After every row comes roughly how far along a hidden order it lies, from 0 to 9.
(in the rows, 128 means zero)
[126 126 109 134 146  70  75 115 157 124 130 129 159 141 149 113 196 123
 167 142 170 123 154 137  72 140 122 160 120 118  87 114 176 125 159 151
 113 129 112 133 104 135 120 125  97 125  80 145 127  85 155 105 106 115
 153 173 124 142 133  71 177 146] : 1
[130 117  88 133 142  44  90 125 146 105 117 132 119 126 130 112 163 150
 134 132 178 123 122 255  56 118 120 140  95 111 111 131 145 127 147 135
 127 119 105  94 105 110 153 107 144 148 103 136 137  74  68 125 124 132
 167 126  97 128 139 158 136 126] : 3
[114 114 125 127  87 120  93 167  68 214 135 119 186 115 173 152 179 124
 164 127 115 120 108 121 113 141 114 130 110 128 228 135 116 124 163 110
 100 137 172 154 112 144 157 156 130 111 103 118 107 101 181 179  95 125
 105 130 154 109 101  89 137  50] : 8
[157  99  68 136 129  57  70 134 144 135 121 123 146 130 132 105 193 140
 141 128 169 126 138 176  44 132 122 128  99 138 122 137 167 127 138 142
 125 132 118 114  93 117 141 117 145 129  72 125 118  81 134 121  96 132
 150 159 115 132 137 100 167  94] : 3
[ 92 157 152 131 147 112  74 136 153 142 130 142 160 141 138 112 165 135
 161 162 151 123 135 169 144 142 126 164 129 116 105  89 157 123 153 166
  89 128 120 168 133 141 124 141  79 119  88 111 142 107 141 149 127 104
 153 162 108 124 135  89 193 158] : 3
[106 139 142 132 170  68  95 105 170  95 131 142 131 143 133 112 164 120
 158 148 165 122 164 186 138 132 127 163 136 110  64 110 161 127 162 154
 131 122 104 108 120 131 113 124  83 133 120 135 144  99 126  94 133 110
 158 156 110 151 138  88 152 198] : 1
[141 119  92 132 112 103  69 143 134 164 131 117 179 136 153 117 211 135
 164 129 145 129 140  61  66 146 127 144 108 135 133 117 178 121 125 145
 107 135 136 181 100 140 130 146 118 111  55 127 109  96 198 124  82 119
 130 172 134 125 126  70 200  96] : 4
[ 80 127 206 124 159  91 131 128 106 127 150 137 137 130 155 135 144 109
 191 142 129 114 149 153 249 140 116 174 154  80 156 122  87 131 187 126
 147 120 152 115 126 154 128 157  74 128 159 129 133 124 130 144 129 107
 130 126 137 143 110 117 112 181] : 5
[147 105  75 141 149  25  56 108 165 114 120 131 157 138 149 104 210 119
 159 142 199 122 162 173  10 135 116 152 110 134  56 125 194 131 168 154
 113 131  99  91  90 124 126  93 114 134  75 172 125  60 125  86 106 121
 172 186 112 150 142  58 164 142] : 0
[107 117 167 120 116  95 150 178  63 163 143 124 132 107 158 149 129 140
 158 112 108 117 109 242 217 126 116 136 119 106 235 139  62 129 157  96
 152 117 170 123 122 138 170 161 136 133 162 109 121 116  94 173 123 129
 114  88 119 115 104 183  89 120] : 9
[ 60 131 204 122 134 125 151 132  83 139 141 136 132 123 150 150 116 116
 167 143 110 118 109 170 229 133 118 159 144  79 182 122  66 130 174 115
 122 119 158 133 141 147 140 152 100 129 166 134 135 136 106 174 142 116
 118  95 153 121 107 166  96 146] : 7
[ 94  92 113 133 109  41  76 163  84 178 126 130 166 121 154 128 204 132
 170 138 146 118 116 168 118 141 116 138 106 121 200 127 111 131 174 136
  98 132 153 142 112 139 161 137 134 117  81 136 112  88 132 184  99 123
 127 136 141 111 116 141 148  80] : 6
[149  95  68 144 134 101  66 110 170 100 119 123 146 143 131  92 182 152
 131 150 209 127 130  98   1 136 111 147 115 132  64 120 150 138 131 154
  78 127 109 162  91 133 114  75 154 138  41 155 106  95 119 129  77 122
 174 176 156 133 152 127 198  88] : 1
[110 130 153 127 154 100  99 122 141 121 137 136 146 135 138 117 159 132
 174 146 149 122 135 181 138 135 117 171 129  90 122 118 141 125 166 142
 125 123 129 121 112 138 129 143  86 133 117 132 135  99 132 127 130 114
 150 145 113 140 129  95 150 152] : 4
